Where the symbols take the states:
z150 vo z203
z150 bu z931
z150 ra z5
z150 gu z68
z822 te z73
z822 zo z451
z822 ra z290
z822 gu z738
z313 vo z677
z313 bu z320
z313 te z68
z313 ra z931
z313 gu z175
z197 vo z228
z197 bu z909
z197 te z800
z197 zo z677
z197 ra z651
z197 gu z966
z650 vo z230
z650 bu z433
z650 zo z335
z650 ra z772
z650 gu z998
z958 vo z128
z958 bu z523
z958 te z93
z958 zo z81
z958 ra z582
z958 gu z726
z846 te z614
z846 zo z126
z846 ra z490
z846 gu z290
z320 vo z597
z320 bu z537
z320 te z313
z320 ra z533
z320 gu z585
z961 vo z321
z961 bu z174
z961 te z286
z961 zo z70
z961 ra z873
z961 gu z336
z651 vo z679
z651 bu z390
z651 te z998
z651 zo z968
z651 ra z433
z651 gu z197
z42 vo z81
z42 bu z873
z42 te z600
z42 zo z970
z42 ra z518
z42 gu z286
z801 bu z128
z801 te z513
z801 zo z93
z801 ra z876
z801 gu z368
z447 vo z876
z447 bu z582
z447 te z413
z447 zo z966
z447 ra z228
z447 gu z93
z245 vo z738
z245 te z212
z245 zo z602
z245 ra z451
z245 gu z480
z582 vo z460
z582 bu z943
z582 te z447
z582 zo z827
z582 ra z95
z582 gu z958
z781 bu z611
z781 te z607
z781 zo z679
z781 ra z368
z781 gu z304
z290 te z978
z290 zo z43
z290 ra z846
z290 gu z822
z286 vo z46
z286 bu z961
z286 te z667
z286 zo z120
z286 ra z42
z286 gu z905
z892 vo z513
z892 bu z93
z892 zo z772
z892 ra z413
z892 gu z230
z433 vo z137
z433 bu z46
z433 te z650
z433 zo z667
z433 ra z193
z433 gu z651
z73 bu z822
z73 te z128
z73 zo z523
z73 ra z978
z73 gu z66
z458 vo z886
z458 te z288
z458 ra z356
z458 gu z811
z355 vo z614
z355 bu z126
z355 te z95
z355 zo z351
z355 ra z49
z355 gu z943
z602 vo z245
z602 te z321
z602 zo z174
z602 ra z557
z602 gu z112
z211 vo z873
z211 bu z719
z211 te z970
z211 ra z579
z211 gu z70
z467 bu z66
z467 te z368
z467 zo z726
z467 ra z128
z467 gu z611
z929 vo z49
z929 bu z112
z929 te z390
z929 zo z336
z929 ra z321
z929 gu z351
z924 vo z126
z924 te z351
z924 zo z879
z924 ra z112
z924 gu z784
z460 bu z978
z460 te z876
z460 zo z582
z460 ra z514
z460 gu z128
z321 vo z212
z321 bu z602
z321 te z46
z321 zo z961
z321 ra z987
z321 gu z929
z336 vo z929
z336 bu z886
z336 te z905
z336 zo z288
z336 ra z961
z336 gu z412
z194 vo z611
z194 bu z49
z194 te z679
z194 zo z390
z194 ra z726
z194 gu z95
z991 vo z8
z991 bu z316
z991 ra z383
z991 gu z5
z316 vo z600
z316 bu z970
z316 te z991
z316 ra z175
z316 gu z399
z667 vo z433
z667 bu z286
z667 te z335
z667 zo z399
z667 ra z600
z667 gu z968
z600 vo z193
z600 bu z42
z600 te z8
z600 zo z316
z600 ra z779
z600 gu z667
z128 bu z73
z128 te z801
z128 zo z958
z128 ra z460
z128 gu z467
z288 vo z336
z288 bu z458
z288 te z533
z288 ra z70
z288 gu z537
z193 vo z93
z193 bu z81
z193 te z772
z193 zo z600
z193 ra z966
z193 gu z433
z70 vo z961
z70 bu z356
z70 te z120
z70 ra z211
z70 gu z288
z607 bu z781
z607 zo z663
z607 ra z880
z607 gu z477
z506 vo z525
z506 bu z779
z506 zo z383
z506 ra z563
z506 gu z8
z351 vo z355
z351 bu z924
z351 te z909
z351 zo z412
z351 ra z929
z351 gu z979
z390 vo z194
z390 bu z929
z390 te z651
z390 zo z905
z390 ra z46
z390 gu z909
z585 vo z518
z585 bu z579
z585 te z175
z585 ra z320
z585 gu z970
z338 vo z80
z338 te z579
z338 ra z811
z338 gu z719
z368 bu z467
z368 te z880
z368 zo z137
z368 ra z801
z368 gu z781
z876 bu z460
z876 te z705
z876 zo z447
z876 ra z304
z876 gu z801
z772 vo z892
z772 bu z193
z772 zo z8
z772 ra z525
z772 gu z650
z8 vo z772
z8 bu z600
z8 zo z991
z8 ra z506
z8 gu z335
z49 vo z420
z49 bu z480
z49 te z194
z49 zo z929
z49 ra z212
z49 gu z355
z304 bu z514
z304 te z477
z304 zo z228
z304 ra z781
z304 gu z876
z451 vo z822
z451 te z523
z451 zo z557
z451 ra z43
z451 gu z245
z966 vo z447
z966 bu z827
z966 te z525
z966 zo z779
z966 ra z197
z966 gu z193
z32 vo z979
z32 bu z80
z32 te z518
z32 zo z579
z32 ra z412
z32 gu z873
z979 vo z943
z979 bu z784
z979 te z827
z979 zo z32
z979 ra z351
z979 gu z987
z81 vo z958
z81 bu z987
z81 te z193
z81 zo z42
z81 ra z827
z81 gu z46
z943 vo z978
z943 bu z43
z943 te z582
z943 zo z979
z943 ra z355
z943 gu z523
z970 vo z42
z970 bu z211
z970 te z316
z970 ra z585
z970 gu z120
z987 vo z523
z987 bu z557
z987 te z81
z987 zo z873
z987 ra z979
z987 gu z321
z490 te z420
z490 zo z480
z490 ra z738
z490 gu z846
z779 vo z966
z779 bu z518
z779 te z506
z779 zo z175
z779 ra z677
z779 gu z600
z597 vo z909
z597 bu z412
z597 te z677
z597 zo z320
z597 ra z905
z597 gu z518
z137 vo z368
z137 bu z726
z137 te z230
z137 zo z433
z137 ra z93
z137 gu z679
z477 bu z304
z477 zo z680
z477 ra z607
z477 gu z705
z563 vo z800
z563 bu z677
z563 zo z68
z563 ra z203
z563 gu z506
z905 vo z390
z905 bu z336
z905 te z968
z905 zo z533
z905 ra z286
z905 gu z597
z525 vo z413
z525 bu z966
z525 zo z506
z525 ra z800
z525 gu z772
z43 vo z290
z43 te z943
z43 zo z784
z43 ra z126
z43 gu z451
z719 vo z856
z719 te z211
z719 ra z338
z719 gu z356
z518 vo z827
z518 bu z32
z518 te z779
z518 zo z585
z518 ra z597
z518 gu z42
z886 vo z112
z886 te z336
z886 zo z458
z886 ra z174
z886 gu z879
z356 vo z174
z356 te z70
z356 ra z719
z356 gu z458
z873 vo z987
z873 bu z856
z873 te z42
z873 zo z211
z873 ra z32
z873 gu z961
z811 vo z879
z811 te z537
z811 ra z458
z811 gu z338
z705 bu z876
z705 zo z413
z705 ra z477
z705 gu z513
z909 vo z95
z909 bu z351
z909 te z197
z909 zo z597
z909 ra z390
z909 gu z827
z399 vo z667
z399 bu z120
z399 te z5
z399 ra z316
z399 gu z931
z68 vo z563
z68 bu z313
z68 ra z150
z68 gu z383
z557 vo z451
z557 te z987
z557 zo z856
z557 ra z784
z557 gu z602
z579 vo z32
z579 bu z338
z579 te z585
z579 ra z537
z579 gu z211
z677 vo z197
z677 bu z597
z677 te z563
z677 zo z313
z677 ra z968
z677 gu z779
z880 bu z368
z880 zo z230
z880 ra z513
z880 gu z607
z856 vo z557
z856 te z873
z856 zo z719
z856 ra z80
z856 gu z174
z614 bu z846
z614 te z514
z614 zo z355
z614 ra z420
z614 gu z978
z663 vo z607
z663 bu z679
z663 zo z998
z663 ra z230
z663 gu z680
z968 vo z651
z968 bu z905
z968 te z203
z968 zo z931
z968 ra z667
z968 gu z677
z931 vo z968
z931 bu z533
z931 te z150
z931 ra z399
z931 gu z313
z480 vo z490
z480 te z49
z480 zo z112
z480 ra z245
z480 gu z126
z533 vo z905
z533 bu z288
z533 te z931
z533 ra z120
z533 gu z320
z5 vo z335
z5 bu z399
z5 ra z991
z5 gu z150
z513 bu z801
z513 zo z892
z513 ra z705
z513 gu z880
z383 vo z506
z383 bu z175
z383 ra z68
z383 gu z991
z738 te z66
z738 zo z245
z738 ra z822
z738 gu z490
z335 vo z650
z335 bu z667
z335 zo z5
z335 ra z8
z335 gu z203
z175 vo z779
z175 bu z585
z175 te z383
z175 ra z313
z175 gu z316
z420 bu z490
z420 te z611
z420 zo z49
z420 ra z66
z420 gu z614
z537 vo z412
z537 bu z811
z537 te z320
z537 ra z288
z537 gu z579
z203 vo z998
z203 bu z968
z203 zo z150
z203 ra z335
z203 gu z563
z112 vo z480
z112 te z929
z112 zo z886
z112 ra z602
z112 gu z924
z230 vo z880
z230 bu z137
z230 zo z650
z230 ra z892
z230 gu z663
z93 vo z801
z93 bu z958
z93 te z892
z93 zo z193
z93 ra z447
z93 gu z137
z784 vo z43
z784 te z979
z784 zo z80
z784 ra z924
z784 gu z557
z800 vo z680
z800 bu z197
z800 zo z563
z800 ra z998
z800 gu z525
z413 vo z705
z413 bu z447
z413 zo z525
z413 ra z680
z413 gu z892
z66 bu z738
z66 te z467
z66 zo z212
z66 ra z73
z66 gu z420
z95 vo z514
z95 bu z355
z95 te z228
z95 zo z909
z95 ra z194
z95 gu z582
z212 vo z66
z212 bu z245
z212 te z726
z212 zo z321
z212 ra z523
z212 gu z49
z46 vo z726
z46 bu z321
z46 te z433
z46 zo z286
z46 ra z81
z46 gu z390
z126 vo z846
z126 te z355
z126 zo z924
z126 ra z480
z126 gu z43
z726 vo z467
z726 bu z212
z726 te z137
z726 zo z46
z726 ra z958
z726 gu z194
z611 bu z420
z611 te z781
z611 zo z194
z611 ra z467
z611 gu z514
z228 vo z304
z228 bu z95
z228 te z680
z228 zo z197
z228 ra z679
z228 gu z447
z827 vo z582
z827 bu z979
z827 te z966
z827 zo z518
z827 ra z909
z827 gu z81
z523 vo z73
z523 bu z451
z523 te z958
z523 zo z987
z523 ra z943
z523 gu z212
z978 bu z290
z978 te z460
z978 zo z943
z978 ra z614
z978 gu z73
z120 vo z286
z120 bu z70
z120 te z399
z120 ra z970
z120 gu z533
z879 vo z924
z879 te z412
z879 zo z811
z879 ra z886
z879 gu z80
z174 vo z602
z174 te z961
z174 zo z356
z174 ra z856
z174 gu z886
z412 vo z351
z412 bu z879
z412 te z597
z412 zo z537
z412 ra z336
z412 gu z32
z998 vo z663
z998 bu z651
z998 zo z203
z998 ra z650
z998 gu z800
z80 vo z784
z80 te z32
z80 zo z338
z80 ra z879
z80 gu z856
z514 bu z614
z514 te z304
z514 zo z95
z514 ra z611
z514 gu z460
z679 vo z781
z679 bu z194
z679 te z663
z679 zo z651
z679 ra z137
z679 gu z228
z680 vo z477
z680 bu z228
z680 zo z800
z680 ra z663
z680 gu z413

In the rows, 460 stands for zero.

The rows follow the links: the fewer symbols apart two states are, the more alike their rows tend to be.

Each row is also shifted at random along 4 hidden directions that mean nothing.

Some states, each with a row of numbers:
z399: 481 559 452 579 357 512 349 525 398 573 511 468 565 502 517 472 420 461 470 377 309 502 467 526
z336: 397 539 429 648 541 497 448 502 538 505 499 495 589 530 476 578 415 374 391 314 538 450 344 435
z879: 461 467 515 481 503 423 476 462 612 493 409 351 601 500 431 544 548 256 508 264 633 437 373 481
z8: 480 390 515 476 353 389 424 447 450 691 486 333 530 358 450 427 427 157 527 351 183 527 452 373
z338: 475 475 604 468 444 483 370 488 413 448 391 433 523 299 486 379 431 509 292 475 629 395 545 597
z614: 430 410 338 371 518 415 577 385 503 403 471 444 416 392 445 517 517 347 519 434 630 542 436 456
z368: 433 409 308 379 485 480 478 520 462 415 585 368 281 550 516 514 403 408 565 558 339 507 509 437
z433: 577 484 397 494 429 513 384 588 530 469 495 319 349 428 473 400 429 522 540 451 245 499 483 399
z228: 404 397 400 405 425 507 573 512 536 330 657 501 336 530 403 500 591 335 570 663 434 323 538 385
z356: 394 507 508 528 495 458 321 537 433 488 568 328 520 444 565 507 321 346 338 391 534 417 461 533
z779: 411 398 588 441 376 486 414 470 326 453 497 588 492 304 448 409 504 430 412 528 356 342 585 431
z597: 401 568 492 554 446 455 480 403 414 472 534 668 652 435 452 488 603 467 471 372 532 364 394 458
z781: 649 493 240 513 441 488 624 380 523 481 303 475 416 489 417 401 555 607 547 397 463 712 423 427
z513: 532 371 400 330 382 417 545 413 492 510 364 407 375 513 424 416 483 536 584 571 328 541 527 450
z800: 408 540 463 457 397 471 543 442 396 390 547 676 434 683 388 417 647 571 502 636 384 271 507 405
z5: 502 556 457 544 343 470 404 479 378 595 458 512 568 631 468 460 503 488 515 359 279 490 461 478
z680: 572 544 358 451 396 389 581 328 385 485 346 609 491 435 403 332 658 535 569 402 406 566 395 370
z212: 470 511 366 454 590 398 377 466 425 433 484 346 360 259 547 430 328 467 424 327 487 613 355 446
z827: 489 396 606 396 461 452 469 393 403 408 281 587 491 253 412 414 570 621 444 441 484 444 502 415
z43: 518 324 530 358 550 460 457 482 555 361 346 278 369 272 422 421 439 363 408 471 637 475 513 460
z968: 587 515 394 652 376 568 483 594 567 459 518 462 471 449 414 390 464 477 424 515 400 412 507 403
z32: 424 431 618 482 507 423 378 408 352 494 382 468 581 115 488 433 467 334 362 271 542 482 459 453
z95: 470 450 386 420 487 451 577 428 536 353 504 519 423 356 407 476 601 413 531 495 574 434 453 428
z784: 411 335 606 372 561 442 420 507 505 378 389 360 449 454 424 527 454 362 392 470 604 357 463 464
z335: 649 520 454 534 332 536 391 568 523 479 415 352 406 474 431 308 487 600 475 528 280 455 537 497
z42: 461 341 629 430 396 496 399 548 635 556 416 376 540 619 414 557 370 622 536 542 348 362 521 531
z49: 398 435 334 503 601 515 536 498 610 404 550 390 416 595 448 631 401 282 479 407 558 478 353 372
z924: 465 497 503 444 527 444 478 451 574 400 404 410 512 476 434 476 539 424 457 407 671 411 371 476
z46: 433 502 391 505 546 453 323 568 434 456 626 311 367 236 549 438 297 321 483 353 319 532 383 390
z193: 583 423 554 420 385 413 457 442 498 567 300 455 469 450 402 352 454 754 539 512 283 504 457 458
z304: 549 458 313 411 426 455 612 376 466 437 417 486 397 357 415 395 600 442 582 461 487 593 456 434
z467: 304 503 290 370 561 408 466 397 313 451 577 538 349 525 572 542 373 478 477 445 408 562 381 436
z150: 555 458 434 604 305 600 449 629 545 483 589 360 445 446 423 402 441 303 433 571 377 385 610 452
z679: 606 535 281 557 434 531 562 449 485 370 416 591 353 461 407 343 509 712 446 563 433 538 466 395
z602: 653 512 445 505 539 423 359 489 568 454 304 177 441 265 485 330 379 501 426 269 604 635 364 487
z582: 487 331 502 305 477 484 528 389 479 399 271 521 404 406 406 485 564 601 515 478 474 484 492 419
z460: 356 355 424 308 529 416 531 357 359 401 444 555 380 394 488 544 487 423 487 500 487 536 476 438
z451: 516 455 505 397 539 329 414 376 431 451 329 330 375 138 517 269 315 540 362 418 592 604 415 475
z286: 489 570 464 585 480 474 315 541 397 507 519 404 492 344 551 412 374 554 437 332 359 503 421 479
z383: 557 376 525 473 307 515 463 497 476 584 403 359 568 405 393 451 554 225 520 345 337 504 564 451
z822: 462 401 436 320 548 394 453 390 489 423 365 368 371 479 471 429 364 583 434 519 572 555 444 529
z420: 492 438 291 433 527 490 584 431 602 414 386 396 399 630 445 580 457 507 499 408 567 584 393 453
z651: 656 496 344 624 404 583 538 591 635 424 469 435 407 538 368 407 509 548 479 538 392 437 500 377
z175: 448 425 580 483 329 493 440 443 412 571 394 545 657 523 422 537 547 377 480 337 373 430 506 507
z979: 398 378 631 374 530 489 436 469 415 302 389 562 390 340 441 420 480 644 344 595 589 294 567 502

In each set, the symbols that take the first to the second take the third to the fourth, perhaps in another order. Give the fourth.
Answers are names.
422 555 518 527 474 447 472 442 481 430 477 579 621 452 459 477 566 488 446 398 658 353 395 493
: 415 483 590 525 404 425 371 423 362 590 457 524 591 318 528 439 369 546 391 425 420 464 484 545
:: 490 552 466 581 549 510 434 553 499 333 474 477 442 512 485 395 376 639 271 557 663 367 457 537
: z579

396 308 633 353 526 471 453 472 571 422 338 466 498 542 397 610 500 428 493 383 549 382 459 447
: 375 351 523 324 571 410 476 428 465 425 400 387 457 444 446 558 449 281 443 364 613 463 403 421
:: 333 364 459 389 453 360 455 438 288 525 676 402 334 339 482 445 344 136 520 536 226 449 471 299
: z801

567 468 416 459 420 523 402 579 607 506 448 335 424 660 444 517 475 543 616 382 231 486 423 390
: 643 524 340 439 499 470 418 479 511 397 343 365 307 328 495 325 420 774 497 416 407 634 419 488
:: 360 373 515 330 578 370 443 410 445 488 468 383 377 351 499 508 298 466 451 493 467 507 399 451
: z822

547 483 333 404 562 387 459 364 517 527 279 277 447 475 488 494 430 440 536 207 553 720 304 484
: 383 419 518 374 594 358 401 419 387 386 504 369 323 251 533 394 286 461 353 583 574 437 452 473
:: 469 348 639 440 410 507 408 517 443 449 447 438 505 175 427 443 478 330 426 458 461 381 578 454
: z320

372 513 604 496 392 450 383 427 363 565 458 616 595 498 524 466 360 676 395 512 417 395 495 594
: 351 499 502 549 399 506 329 571 403 566 681 433 538 565 526 576 398 237 481 390 278 413 483 481
:: 336 360 423 279 526 400 518 401 455 473 454 487 366 645 478 627 400 553 569 550 415 514 435 478
: z368

507 359 596 417 472 461 450 441 626 557 189 308 670 581 382 597 546 334 532 161 563 520 385 490
: 515 463 593 527 392 436 388 411 524 647 275 407 691 509 455 509 431 576 483 289 475 547 397 594
:: 499 578 460 570 412 484 368 459 422 583 429 535 574 634 491 487 472 613 529 293 245 515 372 462
: z150

466 503 318 394 457 449 504 393 362 449 454 519 337 636 486 449 490 585 524 538 308 535 451 454
: 583 564 380 421 405 470 460 417 433 472 295 553 397 697 433 361 554 838 542 509 297 550 417 464
:: 446 477 329 404 405 435 562 398 334 377 570 551 325 368 451 345 537 392 480 632 434 421 541 413
: z680

348 603 481 642 474 559 411 510 381 385 583 675 549 643 527 500 389 680 266 580 563 274 501 563
: 477 526 526 516 460 487 459 485 551 421 475 460 576 349 432 447 552 406 429 403 652 380 451 502
:: 439 439 464 403 556 432 521 467 568 373 462 386 446 489 428 513 515 354 482 450 673 419 403 466
: z290

407 421 275 469 563 470 529 443 460 371 605 413 314 366 500 481 358 308 401 501 581 530 449 426
: 327 471 383 359 574 407 506 405 394 326 592 518 365 468 477 520 465 332 382 545 673 412 438 477
:: 443 533 471 477 542 412 511 411 496 364 483 544 519 322 436 431 578 470 451 403 675 392 371 435
: z784

381 511 519 501 560 469 310 535 462 426 544 366 458 558 543 539 331 437 368 428 524 399 421 517
: 479 524 382 506 602 466 481 452 518 344 430 440 390 498 464 437 405 549 355 495 663 458 415 469
:: 500 488 552 499 391 555 450 555 614 407 501 464 548 559 430 495 531 585 426 580 633 268 577 612
: z979

459 455 344 380 417 430 589 369 386 431 521 540 378 475 426 411 584 362 532 550 425 484 502 398
: 635 558 276 489 424 457 602 375 433 431 329 578 378 554 422 325 548 717 493 499 418 612 449 439
:: 263 359 485 317 561 324 458 348 371 578 491 478 473 464 517 604 343 368 565 370 315 545 328 367
: z582

483 483 360 394 510 415 561 354 430 346 448 512 391 309 482 415 516 492 442 506 653 529 452 496
: 458 487 265 543 546 499 562 448 483 414 530 510 394 470 472 498 423 428 449 455 484 541 367 352
:: 471 515 437 534 582 518 467 492 598 356 376 485 460 716 416 499 435 684 372 512 661 370 387 510
: z961

454 475 460 456 581 489 353 569 592 416 474 322 418 642 505 584 369 532 503 397 446 437 357 503
: 451 526 370 511 595 437 495 418 481 399 413 460 447 538 475 480 414 488 360 404 623 512 328 440
:: 437 438 465 457 466 468 539 524 586 381 578 469 509 421 395 543 620 286 561 468 537 355 432 384
: z943

397 495 333 413 438 407 562 338 286 444 524 615 406 467 454 417 569 386 508 514 414 489 463 397
: 333 410 535 418 473 383 462 339 224 467 436 698 513 356 440 495 544 394 440 406 330 417 449 332
:: 484 546 341 585 415 458 511 429 373 494 522 581 442 505 432 391 483 364 460 421 309 457 412 316
: z313

420 442 308 449 555 489 578 471 505 343 532 442 340 491 480 521 384 458 437 546 592 511 452 446
: 448 304 438 324 511 452 499 455 464 351 450 347 289 224 457 439 431 341 447 543 587 517 570 477
:: 503 402 291 429 506 556 615 486 654 378 462 441 364 733 406 604 492 533 557 523 505 516 455 441
: z460

483 404 528 348 550 382 420 459 490 391 411 326 339 314 497 355 308 585 358 569 604 466 458 512
: 408 478 368 392 599 439 425 448 440 359 480 371 329 508 539 492 379 510 428 465 566 537 407 508
:: 384 443 605 494 390 502 429 427 423 544 398 578 671 537 466 581 516 474 452 345 451 394 500 537
: z42

